Here is a tiny trained network, its code and every weight. The questions are about switching its units off for an input and a class, where a switched-off unit gives its printed mean instead of its output.

import numpy as np


def w(rows, s, z=0):
    codes = np.array(rows[::2]) - 128.0
    scale = np.full(codes.shape[1], s)
    scale[-1] = z or s
    return codes * scale


def norm(h):
    return h / np.sqrt((h * h).mean(-1, keepdims=True) + 1e-5)


def f(y):
    return np.maximum(y, 0)


def log_softmax(a):
    a = a - a.max(-1, keepdims=True)
    return a - np.log(np.exp(a).sum(-1, keepdims=True))


def net(x, mask):
    res = np.array(x, float).reshape(1, 6) / 4 @ E
    u = 0
    for l in range(4):
        y = f(norm(res) @ A[l][:, :-1].T + A[l][:, -1])
        res = res + np.where(mask[u : u + 7], y, B[l][:, -1]) @ B[l][:, :-1]
        u += 7
    return log_softmax(norm(res)[-1] @ U[:, :-1].T + U[:, -1])


A, B = {}, {}
E = w([
[88,107,70,6,143,104,89],'x0',
[123,172,151,86,216,79,42],'x1',
[157,91,149,125,29,169,89],'x2',
[212,57,41,155,157,108,157],'x3',
[146,216,113,122,141,119,96],'x4',
[158,115,147,116,156,163,212],'x5',
],0.0016)
A[0] = w([
[95,133,160,112,116,102,135,77],'0.n1',
[102,70,90,39,139,103,42,6],'0.n2',
[105,140,74,30,252,136,138,36],'0.n3',
[62,181,194,71,132,106,38,111],'0.n4',
[152,178,62,165,192,134,65,92],'0.n5',
[98,140,108,49,225,142,130,115],'0.n6',
[92,79,170,91,43,214,174,147],'0.n7',
],0.0029,0.002)
B[0] = w([
[111,154,118,142,124,130,126,141],'0.n1',
[220,80,190,144,179,133,150,189],'0.n2',
[184,106,145,89,79,3,174,207],'0.n3',
[90,112,32,114,118,220,93,252],'0.n4',
[117,140,178,86,47,113,157,184],'0.n5',
[162,126,122,82,60,31,160,213],'0.n6',
[81,134,154,102,80,38,176,238],'0.n7',
],0.0038,0.0022)
A[1] = w([
[113,177,152,106,178,111,62,46],'1.n1',
[170,101,148,178,252,184,131,15],'1.n2',
[162,141,162,188,94,169,101,47],'1.n3',
[69,156,192,144,197,119,123,64],'1.n4',
[121,169,163,92,117,115,77,81],'1.n5',
[145,76,88,111,144,160,62,39],'1.n6',
[36,134,88,80,165,143,145,2],'1.n7',
],0.0034,0.00087)
B[1] = w([
[119,26,200,66,92,224,117,235],'1.n1',
[8,249,128,218,205,93,110,198],'1.n2',
[72,139,82,74,191,76,198,207],'1.n3',
[252,125,81,56,64,158,83,202],'1.n4',
[116,88,95,144,108,213,93,255],'1.n5',
[176,145,212,101,197,215,93,197],'1.n6',
[105,204,140,185,42,56,145,225],'1.n7',
],0.0025,0.00097)
A[2] = w([
[147,31,68,128,142,72,129,175],'2.n1',
[152,132,130,109,192,243,35,10],'2.n2',
[197,57,34,115,155,215,5,38],'2.n3',
[117,180,134,192,107,159,251,74],'2.n4',
[152,143,48,144,98,116,78,138],'2.n5',
[93,233,153,181,161,186,157,44],'2.n6',
[159,82,103,107,180,39,124,116],'2.n7',
],0.0028,0.0011)
B[2] = w([
[175,208,150,108,136,169,105,254],'2.n1',
[197,117,213,55,122,216,93,184],'2.n2',
[151,207,252,68,141,250,49,199],'2.n3',
[164,83,171,112,199,112,79,249],'2.n4',
[101,147,151,92,83,170,119,177],'2.n5',
[164,165,107,126,202,102,77,188],'2.n6',
[178,220,163,124,113,127,159,227],'2.n7',
],0.0032,0.0018)
A[3] = w([
[3,116,75,76,38,143,91,24],'3.n1',
[205,27,51,139,29,184,139,89],'3.n2',
[131,120,109,34,167,66,107,199],'3.n3',
[207,152,116,182,236,201,158,122],'3.n4',
[197,170,222,192,87,166,186,83],'3.n5',
[46,158,68,80,24,160,60,73],'3.n6',
[188,2,66,83,50,123,133,3],'3.n7',
],0.0029,0.0012)
B[3] = w([
[60,166,15,214,126,125,101,221],'3.n1',
[143,222,124,3,115,81,124,191],'3.n2',
[161,174,162,184,77,137,159,248],'3.n3',
[102,63,68,147,137,148,80,220],'3.n4',
[173,76,62,59,143,98,133,230],'3.n5',
[65,178,49,194,109,151,103,250],'3.n6',
[165,251,158,108,141,56,139,184],'3.n7',
],0.0038,0.002)
U = w([
[141,152,179,74,129,252,48,146],'0',
[174,1,68,141,167,143,150,113],'1',
[8,177,55,152,62,140,104,160],'2',
[86,92,141,134,154,163,150,47],'3',
[65,6,198,157,92,114,209,113],'4',
[81,68,139,151,139,158,143,2],'5',
[133,110,103,218,249,107,109,130],'6',
[203,165,145,53,96,46,197,175],'7',
],0.0095,0.008)

Each question gives the input, the list of numbers given to net, and the class t.
The units are the neurons (one row each of A and B). Each row of codes is followed by its name. A weight is (code - 128) times the scale printed after its matrix; where a second scale follows, it is the last column's (A, B and U).
mask holds one flag per neuron, layer by layer. A switched-off neuron (its flag False) gives its mean, the last column of its row in B, instead of its output. The means were averaged over made-up inputs and are rounded, as every weight is.
A unit's drop is (log p(t) with every unit on - log p(t) with that unit switched off) / (log p(t) with every unit on - log p(t) with every unit switched off).
The circuit of an input: a set's keep is (log p(t) with only the set's units on - log p(t) with every unit switched off) / (log p(t) with every unit on - log p(t) with every unit switched off). Starting from the 12 units with the biggest drops (on a tie, the unit counted first), units are removed one at a time, each time the one whose removal leaves the highest keep (on an exact tie, the one counted first), for as long as the keep stays at least 0.8.
units of the circuit, in order: the units of the circuit, biggest drop first
unit that matters most: the unit with the biggest drop
k most important neurons: the k neurons with the biggest drops, biggest first
k most important neurons of layer l: the k neurons of layer l with the biggest drops, biggest first
input [3,2,-1,4,4,-7], class 0: units of the circuit, in order : [0.n7 2.n3]
input [-6,-6,-2,4,4,-2], class 6: unit that matters most : 0.n6
input [-3,7,-4,7,-7,-4], class 7: units of the circuit, in order : [0.n5 2.n7]
input [-4,4,-3,2,5,-3], class 0: units of the circuit, in order : [0.n7 0.n3 1.n1 2.n2]
input [5,7,-5,-6,8,-3], class 2: 2 most important neurons : [0.n4 0.n6]
input [-2,-5,-3,5,8,-1], class 1: 3 most important neurons : [0.n6 3.n4 0.n3]
input [-4,8,-6,-3,-2,-2], class 2: 3 most important neurons : [0.n2 0.n4 0.n6]
input [-6,6,6,7,2,4], class 1: 2 most important neurons : [3.n4 3.n5]
input [0,-5,0,5,2,-4], class 0: 4 most important neurons : [0.n7 0.n3 0.n6 2.n3]
input [-5,-7,-5,4,0,4], class 1: 2 most important neurons : [3.n4 3.n5]
input [-6,-1,0,-5,1,-2], class 6: 2 most important neurons of layer 2 : [2.n6 2.n4]
input [-7,2,-5,-5,-6,-5], class 0: 3 most important neurons : [1.n4 0.n7 2.n2]
input [-4,-3,-3,5,-1,3], class 6: units of the circuit, in order : [1.n2 0.n6 0.n3]
input [6,-7,0,1,-8,8], class 7: units of the circuit, in order : [3.n7]
input [7,1,4,8,4,-7], class 0: 3 most important neurons : [2.n3 0.n7 1.n6]
input [-8,-8,3,-7,5,-1], class 7: units of the circuit, in order : [3.n5 0.n4]
input [5,2,1,-7,-5,8], class 2: 2 most important neurons : [0.n4 3.n1]
input [0,-4,-4,0,6,8], class 1: 2 most important neurons : [3.n4 0.n7]
input [6,-7,0,7,4,-5], class 0: 2 most important neurons : [2.n3 0.n7]
input [5,1,6,-5,-7,5], class 2: unit that matters most : 3.n1
input [-7,-2,1,-7,-1,4], class 7: 2 most important neurons of layer 1 : [1.n4 1.n1]
